[[ -2.9 -29.2 -27.5 -21.7  16.5  -4.9   2.8 -40.2  10.3]
 [ -3.0 -29.3 -27.7 -21.7  16.5  -4.9   2.6 -40.4  10.3]]
->
[[ 10.3 -40.2   2.8  -4.9  16.5 -21.7 -27.5 -29.2  -2.9]
 [ 10.3 -40.4   2.6  -4.9  16.5 -21.7 -27.7 -29.3  -3.0]]

[[ 49.4  48.5]
 [ -7.4  -5.5]
 [ 37.7  35.6]
 [ -9.3  -8.1]
 [ 11.4   9.6]
 [-12.9 -13.2]]
->
[[ 48.5  49.4]
 [ -5.5  -7.4]
 [ 35.6  37.7]
 [ -8.1  -9.3]
 [  9.6  11.4]
 [-13.2 -12.9]]

[[-18.6 -10.0 -13.4 -10.9  -1.5 -19.2  -5.2 -42.0  15.5]
 [ 43.0   9.3   3.6  14.0  -6.6   1.5   5.2   4.1  27.8]
 [-24.2  11.1 -15.9  11.0 -10.9   2.8  -1.6  13.2 -14.3]
 [-36.2   6.2  12.6   0.2   8.8  -4.5  -7.3   6.1   0.7]
 [-28.9  -1.4 -22.7   4.7  -6.5   0.0 -19.8 -30.7   2.9]
 [-37.4   3.1 -12.3   7.9   1.1  -0.7 -21.9 -13.1  -2.0]
 [ 30.1 -13.5 -18.0  -8.0  -4.1   1.9  -5.9 -29.9   1.6]
 [-40.3  17.8   3.0  11.8 -13.1 -19.2  -9.3   1.9  11.5]
 [  0.2  11.5  -0.1  12.5  -2.6   0.9  -9.7   6.5   9.6]]
->
[[ 15.5 -42.0  -5.2 -19.2  -1.5 -10.9 -13.4 -10.0 -18.6]
 [ 27.8   4.1   5.2   1.5  -6.6  14.0   3.6   9.3  43.0]
 [-14.3  13.2  -1.6   2.8 -10.9  11.0 -15.9  11.1 -24.2]
 [  0.7   6.1  -7.3  -4.5   8.8   0.2  12.6   6.2 -36.2]
 [  2.9 -30.7 -19.8   0.0  -6.5   4.7 -22.7  -1.4 -28.9]
 [ -2.0 -13.1 -21.9  -0.7   1.1   7.9 -12.3   3.1 -37.4]
 [  1.6 -29.9  -5.9   1.9  -4.1  -8.0 -18.0 -13.5  30.1]
 [ 11.5   1.9  -9.3 -19.2 -13.1  11.8   3.0  17.8 -40.3]
 [  9.6   6.5  -9.7   0.9  -2.6  12.5  -0.1  11.5   0.2]]

[[25.3 50.1  1.8]
 [18.0 51.5  6.6]
 [32.7 45.0  1.7]
 [16.9 46.1 14.4]
 [16.3 26.2 20.9]
 [18.0 51.8  7.5]
 [16.1 26.0 20.0]
 [30.7 46.0  1.4]
 [36.5 32.0  0.6]
 [16.6 40.1 20.6]
 [33.9 30.6  0.3]]
->
[[ 1.8 50.1 25.3]
 [ 6.6 51.5 18.0]
 [ 1.7 45.0 32.7]
 [14.4 46.1 16.9]
 [20.9 26.2 16.3]
 [ 7.5 51.8 18.0]
 [20.0 26.0 16.1]
 [ 1.4 46.0 30.7]
 [ 0.6 32.0 36.5]
 [20.6 40.1 16.6]
 [ 0.3 30.6 33.9]]

[[-14.8 -16.8  -2.5  19.4]
 [-16.9  33.7  -9.8  18.6]
 [ -1.3 -21.4  -4.5  14.5]
 [ 13.9  13.0  -2.4 -13.0]
 [  7.7 -25.0   2.5 -15.1]
 [ -6.7  39.9  -4.3 -11.5]
 [-25.8 -11.1   7.2  16.1]
 [  7.7 -27.4   4.1   2.1]
 [ 11.6  19.5   5.3 -12.4]]
->
[[ 19.4  -2.5 -16.8 -14.8]
 [ 18.6  -9.8  33.7 -16.9]
 [ 14.5  -4.5 -21.4  -1.3]
 [-13.0  -2.4  13.0  13.9]
 [-15.1   2.5 -25.0   7.7]
 [-11.5  -4.3  39.9  -6.7]
 [ 16.1   7.2 -11.1 -25.8]
 [  2.1   4.1 -27.4   7.7]
 [-12.4   5.3  19.5  11.6]]

[[  8.3   4.0   8.2   3.9   4.0   0.9  -0.2   1.6 -10.5   0.6   1.9  -3.4]
 [ 14.5  35.4   5.9 -42.0 -18.9   7.8 -35.3 -51.4   0.8  19.0   7.9 -16.7]
 [  3.4  -2.9  -1.3   1.2   0.0   6.0  10.3   2.2 -10.5   2.9   1.2  -7.7]
 [ 14.9 -18.2 -22.2 -19.7  10.4 -35.7 -13.2  19.4  31.6  37.5  -1.9 -40.0]
 [  4.4 -11.6  -1.8  22.8  29.7  -2.3  -0.2   9.7   6.7 -10.9  23.2   6.5]
 [ 19.9  -4.6 -13.3 -26.3  16.1 -28.1 -11.8  25.3  11.9  27.9  -6.8  -2.6]
 [ 18.2 -16.3 -19.7 -20.4  10.7 -33.5 -13.1  21.0  27.5  36.9  -2.3 -31.0]
 [ 26.1   8.7  -3.9 -31.0  19.7 -24.6  -8.4  27.8  -6.5  19.4 -12.0  25.4]]
->
[[ -3.4   1.9   0.6 -10.5   1.6  -0.2   0.9   4.0   3.9   8.2   4.0   8.3]
 [-16.7   7.9  19.0   0.8 -51.4 -35.3   7.8 -18.9 -42.0   5.9  35.4  14.5]
 [ -7.7   1.2   2.9 -10.5   2.2  10.3   6.0   0.0   1.2  -1.3  -2.9   3.4]
 [-40.0  -1.9  37.5  31.6  19.4 -13.2 -35.7  10.4 -19.7 -22.2 -18.2  14.9]
 [  6.5  23.2 -10.9   6.7   9.7  -0.2  -2.3  29.7  22.8  -1.8 -11.6   4.4]
 [ -2.6  -6.8  27.9  11.9  25.3 -11.8 -28.1  16.1 -26.3 -13.3  -4.6  19.9]
 [-31.0  -2.3  36.9  27.5  21.0 -13.1 -33.5  10.7 -20.4 -19.7 -16.3  18.2]
 [ 25.4 -12.0  19.4  -6.5  27.8  -8.4 -24.6  19.7 -31.0  -3.9   8.7  26.1]]

[[ 31.1 -12.6 -10.0]
 [-26.2  10.8  -0.4]
 [ -5.6  40.5   0.2]
 [ 24.1 -11.4  16.7]
 [ -3.2  28.4 -12.3]
 [ 21.6   2.1 -25.9]
 [ 28.9 -48.8 -22.8]
 [ 39.7  22.1   7.8]]
->
[[-10.0 -12.6  31.1]
 [ -0.4  10.8 -26.2]
 [  0.2  40.5  -5.6]
 [ 16.7 -11.4  24.1]
 [-12.3  28.4  -3.2]
 [-25.9   2.1  21.6]
 [-22.8 -48.8  28.9]
 [  7.8  22.1  39.7]]

[[-49.2   8.5]
 [-43.9  43.2]
 [ 11.2  18.1]
 [-44.5  -3.5]
 [ 20.7 -35.2]
 [  6.1   4.8]
 [  0.0  14.6]
 [ 14.9  18.9]
 [  4.5  44.1]
 [ 56.3  27.5]
 [-16.9  14.9]]
->
[[  8.5 -49.2]
 [ 43.2 -43.9]
 [ 18.1  11.2]
 [ -3.5 -44.5]
 [-35.2  20.7]
 [  4.8   6.1]
 [ 14.6   0.0]
 [ 18.9  14.9]
 [ 44.1   4.5]
 [ 27.5  56.3]
 [ 14.9 -16.9]]
